Here is a tiny trained network, its code and every weight. The questions are about switching its units off for an input and a class, where a switched-off unit gives its printed mean instead of its output.

import numpy as np


def w(rows, s, z=0):
    codes = np.array(rows[::2]) - 128.0
    scale = np.full(codes.shape[1], s)
    scale[-1] = z or s
    return codes * scale


def norm(h):
    return h / np.sqrt((h * h).mean(-1, keepdims=True) + 1e-5)


def f(y):
    return y / 2 * (1 + np.tanh(0.7978845608 * (y + 0.044715 * y**3)))


def log_softmax(a):
    a = a - a.max(-1, keepdims=True)
    return a - np.log(np.exp(a).sum(-1, keepdims=True))


def net(x, mask):
    res = np.array(x, float).reshape(1, 8) / 4 @ E
    u = 0
    for l in range(2):
        y = f(norm(res) @ A[l][:, :-1].T + A[l][:, -1])
        res = res + np.where(mask[u : u + 7], y, B[l][:, -1]) @ B[l][:, :-1]
        u += 7
    return log_softmax(norm(res)[-1] @ U[:, :-1].T + U[:, -1])


A, B = {}, {}
E = w([
[127,124,119,107,112,125,125,147,136],'x0',
[113,130,146,104,154,120,125,154,115],'x1',
[85,150,104,145,154,117,99,130,108],'x2',
[194,86,48,139,183,37,160,147,132],'x3',
[133,142,70,30,190,175,153,52,141],'x4',
[123,143,126,121,119,113,129,132,144],'x5',
[89,11,132,144,189,144,33,152,254],'x6',
[139,94,117,132,122,150,121,126,103],'x7',
],0.0047)
A[0] = w([
[137,140,117,44,189,188,114,46,153,75],'L0N1',
[42,152,171,90,61,231,132,105,145,26],'L0N2',
[198,91,53,98,165,21,167,126,107,75],'L0N3',
[107,136,189,213,62,87,129,168,91,64],'L0N4',
[137,244,120,103,95,136,244,114,3,9],'L0N5',
[68,149,216,91,70,170,112,77,103,34],'L0N6',
[138,199,72,38,189,189,157,51,141,3],'L0N7',
],0.0054,0.0025)
B[0] = w([
[95,102,126,158,89,141,137,168,147,187],'L0N1',
[197,202,74,193,221,103,121,133,160,186],'L0N2',
[182,201,135,191,173,171,108,147,106,200],'L0N3',
[87,115,82,153,121,128,206,166,100,177],'L0N4',
[97,77,144,66,123,108,59,52,156,253],'L0N5',
[173,139,113,169,203,131,111,173,113,174],'L0N6',
[108,93,135,182,89,130,201,254,95,192],'L0N7',
],0.0085,0.0056)
A[1] = w([
[63,103,114,137,154,130,89,106,250,71],'L1N1',
[126,144,126,81,62,81,106,83,82,114],'L1N2',
[170,185,105,172,179,150,103,141,95,83],'L1N3',
[76,115,97,112,83,111,102,74,123,244],'L1N4',
[123,247,176,168,157,195,76,140,109,180],'L1N5',
[103,47,161,99,145,137,81,136,180,254],'L1N6',
[38,66,81,145,102,148,254,186,109,145],'L1N7',
],0.0065,0.00088)
B[1] = w([
[119,177,216,43,139,176,114,2,65,228],'L1N1',
[96,71,228,70,93,190,53,70,160,173],'L1N2',
[188,165,114,92,208,122,141,92,159,227],'L1N3',
[97,138,151,76,147,157,81,104,103,156],'L1N4',
[247,85,74,122,151,74,138,138,215,222],'L1N5',
[111,148,120,28,63,115,109,59,52,213],'L1N6',
[50,156,146,206,27,154,206,181,108,254],'L1N7',
],0.0056,0.0045)
U = w([
[96,111,186,46,114,139,42,4,86,250],'0',
[254,161,68,195,250,112,120,146,172,2],'1',
[36,107,129,201,43,145,204,220,102,102],'2',
],0.0061,0.00082)

Each question gives the input, the list of numbers given to net, and the class t.
The units are the neurons (one row each of A and B). Each row of codes is followed by its name. A weight is (code - 128) times the scale printed after its matrix; where a second scale follows, it is the last column's (A, B and U).
mask holds one flag per neuron, layer by layer. A switched-off neuron (its flag False) gives its mean, the last column of its row in B, instead of its output. The means were averaged over made-up inputs and are rounded, as every weight is.
A unit's drop is (log p(t) with every unit on - log p(t) with that unit switched off) / (log p(t) with every unit on - log p(t) with every unit switched off).
The circuit of an input: a set's keep is (log p(t) with only the set's units on - log p(t) with every unit switched off) / (log p(t) with every unit on - log p(t) with every unit switched off). Starting from the 12 units with the biggest drops (on a tie, the unit counted first), units are removed one at a time, each time the one whose removal leaves the highest keep (on an exact tie, the one counted first), for as long as the keep stays at least 0.8.
circuit, biggest first: the units of the circuit, biggest drop first
k most important neurons: the k neurons with the biggest drops, biggest first
top k neurons in layer l: the k neurons of layer l with the biggest drops, biggest first
drop of u: that unit's drop, to one decimal
input [-2,-5,-1,2,4,4,5,1], class 0: circuit, biggest first => [L1N1]
input [3,2,-3,-3,4,6,0,0], class 2: 3 most important neurons => [L0N7 L0N1 L0N3]
input [7,1,-1,4,1,6,-5,5], class 0: 2 most important neurons => [L0N5 L0N2]
input [3,6,-1,7,5,0,-8,6], class 0: 2 most important neurons => [L0N5 L0N2]
input [1,8,-8,-7,-6,-4,6,3], class 1: circuit, biggest first => [L0N2 L1N5]
input [0,-8,-4,5,7,-6,-1,6], class 2: circuit, biggest first => [L0N7 L1N7]
input [-7,-7,1,0,-5,-3,6,1], class 0: 2 most important neurons => [L0N7 L1N1]
input [8,-4,5,-8,8,0,-3,8], class 1: 2 most important neurons => [L0N2 L0N6]
input [6,3,-2,-7,8,1,-4,0], class 2: 4 most important neurons => [L0N7 L0N1 L0N3 L1N7]
input [7,-6,6,-2,6,4,4,-1], class 2: 2 most important neurons => [L0N7 L0N5]
input [-8,-6,6,6,0,8,8,-7], class 0: 2 most important neurons => [L1N1 L0N2]
input [7,-6,1,-6,-4,1,-8,3], class 0: 2 most important neurons => [L0N5 L0N3]
input [-2,-2,2,6,7,0,-4,7], class 2: top 2 neurons in layer 1 => [L1N7 L1N5]
input [-2,7,-8,-2,-2,8,-8,3], class 0: circuit, biggest first => [L0N5]
input [-8,6,1,-5,6,8,-3,-7], class 2: top 3 neurons in layer 0 => [L0N7 L0N1 L0N3]
input [7,-1,-5,-7,-6,-2,3,5], class 1: top 2 neurons in layer 0 => [L0N2 L0N7]
input [0,-7,-6,-4,8,-4,3,2], class 2: drop of L0N7 => 0.2
input [-8,-1,-2,-2,4,0,-1,-1], class 2: drop of L0N7 => 1.5
input [5,0,1,4,3,-5,-7,1], class 0: drop of L0N5 => 2.1
input [3,-4,-2,-2,5,-3,-2,3], class 2: circuit, biggest first => [L0N7]
